Below is a small trained network, with its code and all its weights. Each question gives an input and a target symbol and asks what happens when units are switched off, that is, made to give their printed mean instead of their output.

import numpy as np


def w(rows, s, z=0):
    codes = np.array(rows[::2]) - 128.0
    scale = np.full(codes.shape[1], s)
    scale[-1] = z or s
    return codes * scale


def norm(h):
    return h / np.sqrt((h * h).mean(-1, keepdims=True) + 1e-5)


def f(y):
    return np.maximum(y, 0)


def softmax(a):
    e = np.exp(a - a.max(-1, keepdims=True))
    return e / e.sum(-1, keepdims=True)


def log_softmax(a):
    a = a - a.max(-1, keepdims=True)
    return a - np.log(np.exp(a).sum(-1, keepdims=True))


def net(x, mask):
    ids = ['ΛΠΣΦΩαγζξ'.index(c) for c in x.split()]
    T = len(ids)
    res = E[ids] + P[:T]
    u = 0
    for l in range(3):
        r = norm(res)
        for j in range(3):
            rows = slice(2 * j, 2 * j + 2)
            q, k, v = (r @ M[l][rows].T for M in (Q, K, V))
            z = softmax(np.where(np.tri(T) > 0, q @ k.T / 2**0.5, -1e9)) @ v
            o = O[l][rows]
            res = res + np.where(mask[u + j], z, o[:, -1]) @ o[:, :-1]
        u += 3
        y = f(norm(res) @ A[l][:, :-1].T + A[l][:, -1])
        res = res + np.where(mask[u : u + 4], y, B[l][:, -1]) @ B[l][:, :-1]
        u += 4
    return log_softmax(norm(res)[-1] @ U[:, :-1].T + U[:, -1])


Q, K, V, O, A, B = {}, {}, {}, {}, {}, {}
E = w([
[217,49,113],'Λ',
[119,87,63],'Π',
[168,176,153],'Σ',
[254,131,231],'Φ',
[135,241,106],'Ω',
[51,137,110],'α',
[135,92,204],'γ',
[227,48,64],'ζ',
[119,76,206],'ξ',
],0.014)
P = w([
[27,144,91],'0',
[143,147,38],'1',
[140,179,35],'2',
[112,41,102],'3',
[164,120,134],'4',
[126,168,144],'5',
[109,48,93],'6',
[137,177,90],'7',
[145,165,159],'8',
[123,56,76],'9',
[150,209,136],'10',
[119,131,91],'11',
[166,253,137],'12',
],0.008)
Q[0] = w([
[234,42,254],'0.h0',
[40,226,61],'0.h0',
[152,110,35],'0.h1',
[130,48,172],'0.h1',
[237,172,41],'0.h2',
[37,168,244],'0.h2',
],0.0071)
K[0] = w([
[192,85,252],'0.h0',
[99,133,34],'0.h0',
[110,54,81],'0.h1',
[96,98,191],'0.h1',
[144,151,169],'0.h2',
[80,152,98],'0.h2',
],0.011)
V[0] = w([
[59,51,154],'0.h0',
[200,101,226],'0.h0',
[226,97,158],'0.h1',
[189,3,36],'0.h1',
[101,68,62],'0.h2',
[72,109,30],'0.h2',
],0.007)
O[0] = w([
[156,166,4,164],'0.h0',
[32,192,119,143],'0.h0',
[156,185,158,150],'0.h1',
[254,92,193,254],'0.h1',
[190,59,80,170],'0.h2',
[124,203,74,143],'0.h2',
],0.0055,0.0058)
A[0] = w([
[151,32,177,149],'0.n0',
[105,57,197,253],'0.n1',
[119,117,192,72],'0.n2',
[100,255,222,73],'0.n3',
],0.0062,0.0015)
B[0] = w([
[157,254,81,253],'0.n0',
[141,192,45,207],'0.n1',
[39,143,75,150],'0.n2',
[192,97,24,219],'0.n3',
],0.0057,0.0034)
Q[1] = w([
[18,197,149],'1.h0',
[22,197,107],'1.h0',
[111,115,131],'1.h1',
[199,50,110],'1.h1',
[82,142,112],'1.h2',
[211,177,1],'1.h2',
],0.0082)
K[1] = w([
[135,173,6],'1.h0',
[111,138,35],'1.h0',
[135,90,155],'1.h1',
[188,183,92],'1.h1',
[157,98,148],'1.h2',
[95,107,222],'1.h2',
],0.013)
V[1] = w([
[138,74,27],'1.h0',
[126,202,75],'1.h0',
[12,101,174],'1.h1',
[172,123,102],'1.h1',
[60,192,114],'1.h2',
[128,139,193],'1.h2',
],0.011)
O[1] = w([
[171,80,49,184],'1.h0',
[131,2,144,158],'1.h0',
[159,111,72,8],'1.h1',
[109,87,166,180],'1.h1',
[127,162,202,105],'1.h2',
[197,110,214,90],'1.h2',
],0.0064,0.012)
A[1] = w([
[82,53,9,192],'1.n0',
[118,23,185,128],'1.n1',
[61,185,142,36],'1.n2',
[62,182,137,5],'1.n3',
],0.012,0.0026)
B[1] = w([
[137,218,167,248],'1.n0',
[187,177,161,157],'1.n1',
[60,1,150,129],'1.n2',
[94,61,114,129],'1.n3',
],0.0074,0.014)
Q[2] = w([
[71,41,91],'2.h0',
[197,143,249],'2.h0',
[99,66,60],'2.h1',
[150,180,188],'2.h1',
[169,73,104],'2.h2',
[177,236,35],'2.h2',
],0.015)
K[2] = w([
[170,159,169],'2.h0',
[48,40,86],'2.h0',
[171,134,213],'2.h1',
[70,101,56],'2.h1',
[114,164,79],'2.h2',
[152,192,253],'2.h2',
],0.015)
V[2] = w([
[142,130,46],'2.h0',
[44,56,6],'2.h0',
[26,174,120],'2.h1',
[30,80,101],'2.h1',
[138,11,178],'2.h2',
[121,141,170],'2.h2',
],0.011)
O[2] = w([
[133,103,46,196],'2.h0',
[117,64,54,153],'2.h0',
[13,101,130,116],'2.h1',
[109,65,92,72],'2.h1',
[231,1,140,2],'2.h2',
[44,103,135,140],'2.h2',
],0.0093,0.0097)
A[2] = w([
[210,161,66,9],'2.n0',
[123,254,130,6],'2.n1',
[215,65,90,46],'2.n2',
[128,204,179,3],'2.n3',
],0.0068,0.0019)
B[2] = w([
[200,94,105,184],'2.n0',
[185,154,82,254],'2.n1',
[254,102,154,149],'2.n2',
[126,66,46,184],'2.n3',
],0.0073,0.0053)
U = w([
[154,122,164,2],'Λ',
[186,91,17,82],'Π',
[101,58,102,169],'Σ',
[139,117,249,226],'Φ',
[103,103,87,29],'Ω',
[89,127,76,59],'α',
[65,165,120,174],'γ',
[193,163,112,243],'ζ',
[74,242,102,174],'ξ',
],0.013,0.0032)

Each question gives the input, a string of symbols that net reads in full, and the target symbol t.
The units are the heads (2 rows each of Q, K, V and O) and the neurons (one row each of A and B). Each row of codes is followed by its name. A weight is (code - 128) times the scale printed after its matrix; where a second scale follows, it is the last column's (O, A, B and U).
mask holds one flag per unit, layer by layer, with each layer's heads first. A switched-off unit (its flag False) gives its mean, the last column of its rows in O or B, instead of its output. The means were averaged over made-up inputs and are rounded, as every weight is.
A unit's drop is (log p(t) with every unit on - log p(t) with that unit switched off) / (log p(t) with every unit on - log p(t) with every unit switched off).
The circuit of an input: a set's keep is (log p(t) with only the set's units on - log p(t) with every unit switched off) / (log p(t) with every unit on - log p(t) with every unit switched off). Starting from the 12 units with the biggest drops (on a tie, the unit counted first), units are removed one at a time, each time the one whose removal leaves the highest keep (on an exact tie, the one counted first), for as long as the keep stays at least 0.8.
units of the circuit, in order: the units of the circuit, biggest drop first
unit that matters most: the unit with the biggest drop
k most important neurons: the k neurons with the biggest drops, biggest first
which heads matter: for each layer, one digit per head in row order, 1 if its drop is at least 0.15 and else 0, layers parted by /
input ξ γ α ξ Π ζ, target ξ: unit that matters most => 1.n0
input ξ ζ ζ ζ ζ Π Ω, target ζ: which heads matter => 110 / 000 / 001
input ζ Π Π Φ Π Λ Π Π Π Π α, target ζ: units of the circuit, in order => [2.h1, 2.h2]
input γ ζ ξ Σ Φ Π ζ, target γ: which heads matter => 111 / 111 / 010
input Π Ω Φ Ω Π α, target Π: 2 most important neurons => [1.n0, 1.n1]
input Φ Π Λ γ Π Π Π Σ Π Λ Π ξ Φ, target Φ: which heads matter => 000 / 100 / 101
input Φ γ Σ Π α Σ Π α γ ξ γ, target Φ: 2 most important neurons => [1.n0, 0.n3]
input Π Φ Π Π Π, target Π: which heads matter => 100 / 000 / 100
input Π α ζ γ Φ Π ζ ξ Ω ξ ζ α ξ, target Π: units of the circuit, in order => [1.h0, 2.h0, 2.h2, 1.n0]
input Φ γ Π ξ ζ Π γ, target Φ: which heads matter => 001 / 101 / 101
input Π Π γ Σ Φ Π Π Π ζ ξ ζ Π Λ, target Π: which heads matter => 000 / 001 / 101
input ζ ζ Π α Φ Π ξ Π ζ γ ζ α, target ζ: which heads matter => 111 / 011 / 001
input Π Π ξ Π Λ Φ Π Λ Φ γ ξ Φ Π, target Π: which heads matter => 000 / 000 / 100
input Π Σ Π ξ Φ ζ Π α, target Π: units of the circuit, in order => [2.h2]
input Π Π Π ζ Φ, target Π: which heads matter => 000 / 001 / 100
input Φ ζ Π Π Π Ω Π γ ξ, target Φ: which heads matter => 101 / 101 / 101
input ξ γ ξ Π ξ ξ Π Φ ζ, target ξ: which heads matter => 110 / 011 / 001
input ζ Π Φ γ, target ζ: which heads matter => 010 / 001 / 011
input Φ Φ Π ξ ζ ξ ξ Π Φ Λ Π Ω, target Φ: which heads matter => 100 / 101 / 101
input Π Π Ω γ Π Φ Π Π Ω Π Ω, target Π: unit that matters most => 0.h0
input Φ Σ Π Φ, target Φ: which heads matter => 000 / 101 / 001
input ξ ξ α γ Σ γ ξ α Φ, target ξ: which heads matter => 110 / 011 / 000
input Σ Π Π α ξ Φ Π Λ Π Π Π, target Σ: 3 most important neurons => [1.n0, 1.n2, 0.n0]
input ζ Π Σ Π Φ ξ, target ζ: 2 most important neurons => [0.n3, 1.n0]
input Σ Π ζ Π Π ξ Π Π Π ξ Φ, target Σ: 2 most important neurons => [1.n0, 1.n2]
input Σ Φ Ω Π ξ Π Π Π Σ, target Σ: 2 most important neurons => [1.n0, 0.n0]
input Π γ Σ Π ζ ξ Σ Π ξ Φ γ, target Π: unit that matters most => 1.h0
input Φ Π ξ Σ, target Φ: 2 most important neurons => [0.n3, 1.n0]
input Σ ξ Π γ ξ Π Π Π Φ Π Φ Φ Π, target Σ: 3 most important neurons => [1.n0, 1.n2, 1.n3]
input ξ Π Π ξ Λ ξ Λ, target ξ: 2 most important neurons => [1.n0, 0.n3]
